Below are the code and all the weights of a small trained network. Each question names an input and a target symbol and asks about switching units off, where a switched-off unit gives its printed mean instead of its output.

import numpy as np


def w(rows, s, z=0):
    codes = np.array(rows[::2]) - 128.0
    scale = np.full(codes.shape[1], s)
    scale[-1] = z or s
    return codes * scale


def f(y):
    return np.maximum(y, 0)


def softmax(a):
    e = np.exp(a - a.max(-1, keepdims=True))
    return e / e.sum(-1, keepdims=True)


def log_softmax(a):
    a = a - a.max(-1, keepdims=True)
    return a - np.log(np.exp(a).sum(-1, keepdims=True))


def net(x, mask):
    ids = ['ΛΠβδμτ'.index(c) for c in x.split()]
    T = len(ids)
    res = E[ids] + P[:T]
    r = res
    for j in range(2):
        rows = slice(3 * j, 3 * j + 3)
        q, k, v = (r @ M[0][rows].T for M in (Q, K, V))
        z = softmax(np.where(np.tri(T) > 0, q @ k.T / 3**0.5, -1e9)) @ v
        o = O[0][rows]
        res = res + np.where(mask[j], z, o[:, -1]) @ o[:, :-1]
    y = f(res @ A[0][:, :-1].T + A[0][:, -1])
    res = res + np.where(mask[2:14], y, B[0][:, -1]) @ B[0][:, :-1]
    return log_softmax(res[-1] @ U[:, :-1].T + U[:, -1])


Q, K, V, O, A, B = {}, {}, {}, {}, {}, {}
E = w([
[198,242,35],'Λ',
[28,189,190],'Π',
[18,29,210],'β',
[100,8,29],'δ',
[202,120,175],'μ',
[124,103,171],'τ',
],0.016)
P = w([
[98,100,16],'0',
[111,149,60],'1',
[125,152,95],'2',
[135,144,123],'3',
[138,140,145],'4',
[139,137,168],'5',
[144,134,187],'6',
[144,131,207],'7',
[144,128,226],'8',
[148,122,247],'9',
],0.012)
Q[0] = w([
[86,136,73],'h0',
[7,125,186],'h0',
[59,152,120],'h0',
[133,42,158],'h1',
[134,82,30],'h1',
[137,140,56],'h1',
],0.017)
K[0] = w([
[122,144,77],'h0',
[66,144,123],'h0',
[81,157,92],'h0',
[126,65,165],'h1',
[120,67,3],'h1',
[128,137,40],'h1',
],0.02)
V[0] = w([
[127,83,133],'h0',
[64,101,111],'h0',
[92,132,89],'h0',
[116,131,123],'h1',
[254,49,130],'h1',
[162,158,28],'h1',
],0.0099)
O[0] = w([
[138,94,116,132],'h0',
[215,117,138,132],'h0',
[194,118,171,102],'h0',
[108,130,125,130],'h1',
[254,81,151,73],'h1',
[118,93,199,1],'h1',
],0.0094,0.004)
A[0] = w([
[158,158,162,161],'n0',
[207,121,154,106],'n1',
[146,58,106,117],'n2',
[178,132,128,119],'n3',
[127,168,40,147],'n4',
[162,126,166,126],'n5',
[178,188,4,113],'n6',
[100,238,87,3],'n7',
[173,149,44,162],'n8',
[96,54,184,85],'n9',
[99,65,26,111],'n10',
[164,134,114,162],'n11',
],0.015,0.013)
B[0] = w([
[104,84,98,231],'n0',
[54,134,123,235],'n1',
[135,140,27,217],'n2',
[90,127,133,189],'n3',
[79,212,58,218],'n4',
[92,111,98,193],'n5',
[130,252,210,156],'n6',
[210,52,152,255],'n7',
[211,156,186,209],'n8',
[118,229,174,176],'n9',
[132,138,243,205],'n10',
[121,103,170,222],'n11',
],0.011,0.0057)
U = w([
[164,209,160,21],'Λ',
[45,180,7,81],'Π',
[51,112,220,23],'β',
[204,74,198,234],'δ',
[104,109,137,148],'μ',
[114,59,85,254],'τ',
],0.012,0.0048)

Each question gives the input, a string of symbols that net reads in full, and the target symbol t.
The units are the heads (3 rows each of Q, K, V and O) and the neurons (one row each of A and B). Each row of codes is followed by its name. A weight is (code - 128) times the scale printed after its matrix; where a second scale follows, it is the last column's (O, A, B and U).
mask holds one flag per unit, heads first, then neurons. A switched-off unit (its flag False) gives its mean, the last column of its rows in O or B, instead of its output. The means were averaged over made-up inputs and are rounded, as every weight is.
A unit's drop is (log p(t) with every unit on - log p(t) with that unit switched off) / (log p(t) with every unit on - log p(t) with every unit switched off).
The circuit of an input: a set's keep is (log p(t) with only the set's units on - log p(t) with every unit switched off) / (log p(t) with every unit on - log p(t) with every unit switched off). Starting from the 12 units with the biggest drops (on a tie, the unit counted first), units are removed one at a time, each time the one whose removal leaves the highest keep (on an exact tie, the one counted first), for as long as the keep stays at least 0.8.
circuit, biggest first: the units of the circuit, biggest drop first
unit that matters most: the unit with the biggest drop
top k neurons: the k neurons with the biggest drops, biggest first
drop when u is switched off: that unit's drop, to one decimal
input β τ τ, target δ: unit that matters most : h0
input Λ μ β Π μ, target Π: circuit, biggest first : h0; h1
input μ Π μ Π β μ, target Λ: circuit, biggest first : h1; n6
input β Λ μ δ, target δ: top 2 neurons : n10; n4
input β Λ Π Π τ β τ, target Λ: circuit, biggest first : h1; n6; h0
input τ τ β τ δ, target δ: top 3 neurons : n10; n8; n4
input δ Π τ δ Π τ β μ β δ, target Π: top 3 neurons : n2; n9; n7
input μ Λ μ δ Π Π, target Π: top 2 neurons : n4; n10
input Λ δ Π β Π τ, target Π: top 2 neurons : n7; n10
input β Λ δ β μ, target Λ: top 3 neurons : n6; n8; n7
input τ τ β τ, target Λ: drop when n6 is switched off : 0.3
input τ τ τ δ μ μ τ Π τ, target Π: drop when h0 is switched off : 0.0
input Λ τ Π δ β μ μ τ, target τ: drop when h0 is switched off : 0.1
input τ μ Λ μ μ, target τ: top neuron : n1
